Here is a tiny trained network, its code and every weight. The questions are about switching its units off for an input and a class, where a switched-off unit gives its printed mean instead of its output.

import numpy as np


def w(rows, s, z=0):
    codes = np.array(rows[::2]) - 128.0
    scale = np.full(codes.shape[1], s)
    scale[-1] = z or s
    return codes * scale


def f(y):
    return y / 2 * (1 + np.tanh(0.7978845608 * (y + 0.044715 * y**3)))


def log_softmax(a):
    a = a - a.max(-1, keepdims=True)
    return a - np.log(np.exp(a).sum(-1, keepdims=True))


def net(x, mask):
    res = np.array(x, float).reshape(1, 5) / 4 @ E
    y = f(res @ A[0][:, :-1].T + A[0][:, -1])
    res = res + np.where(mask, y, B[0][:, -1]) @ B[0][:, :-1]
    return log_softmax(res[-1] @ U[:, :-1].T + U[:, -1])


A, B = {}, {}
E = w([
[115,142,190,103,254],'x0',
[127,129,131,129,126],'x1',
[131,248,122,130,109],'x2',
[136,130,126,130,128],'x3',
[131,128,128,127,129],'x4',
],0.0076)
A[0] = w([
[89,146,162,113,204,39],'N1',
[135,225,134,163,118,55],'N2',
[120,119,95,107,22,1],'N3',
[114,224,125,144,118,55],'N4',
[133,219,117,99,113,41],'N5',
[135,144,133,112,220,42],'N6',
[119,10,127,124,141,1],'N7',
],0.011,0.0079)
B[0] = w([
[219,109,161,191,68,252],'N1',
[82,29,133,108,136,220],'N2',
[241,91,202,251,136,228],'N3',
[124,42,166,93,168,215],'N4',
[114,4,108,122,140,182],'N5',
[160,89,98,223,19,248],'N6',
[70,41,141,64,155,211],'N7',
],0.017,0.0016)
U = w([
[74,66,144,109,154,45],'0',
[189,183,156,254,54,4],'1',
[111,195,130,150,125,254],'2',
[111,189,118,147,125,225],'3',
],0.0085,0.0078)

Each question gives the input, the list of numbers given to net, and the class t.
The units are the neurons (one row each of A and B). Each row of codes is followed by its name. A weight is (code - 128) times the scale printed after its matrix; where a second scale follows, it is the last column's (A, B and U).
mask holds one flag per neuron, in row order. A switched-off neuron (its flag False) gives its mean, the last column of its row in B, instead of its output. The means were averaged over made-up inputs and are rounded, as every weight is.
A unit's drop is (log p(t) with every unit on - log p(t) with that unit switched off) / (log p(t) with every unit on - log p(t) with every unit switched off).
The circuit of an input: a set's keep is (log p(t) with only the set's units on - log p(t) with every unit switched off) / (log p(t) with every unit on - log p(t) with every unit switched off). Starting from all 7 units, units are removed one at a time, each time the one whose removal leaves the highest keep (on an exact tie, the one counted first), for as long as the keep stays at least 0.8.
units of the circuit, in order: the units of the circuit, biggest drop first
k most important neurons: the k neurons with the biggest drops, biggest first
drop of u: that unit's drop, to one decimal
input [8,6,7,6,0], class 1: units of the circuit, in order -> [N1]
input [6,3,-3,-6,0], class 1: 2 most important neurons -> [N1, N6]
input [6,-4,-3,6,-8], class 1: units of the circuit, in order -> [N6, N1]
input [-7,-2,8,-3,5], class 0: units of the circuit, in order -> [N2, N5]
input [-8,2,8,-3,2], class 0: 3 most important neurons -> [N2, N4, N5]
input [7,3,6,-5,7], class 1: 3 most important neurons -> [N1, N6, N7]
input [-7,2,8,1,-1], class 0: 3 most important neurons -> [N2, N4, N5]
input [8,-7,4,4,7], class 1: drop of N6 -> 0.2
input [0,-2,6,4,-1], class 0: drop of N4 -> 0.2
input [7,0,-5,0,-1], class 1: drop of N1 -> 0.4
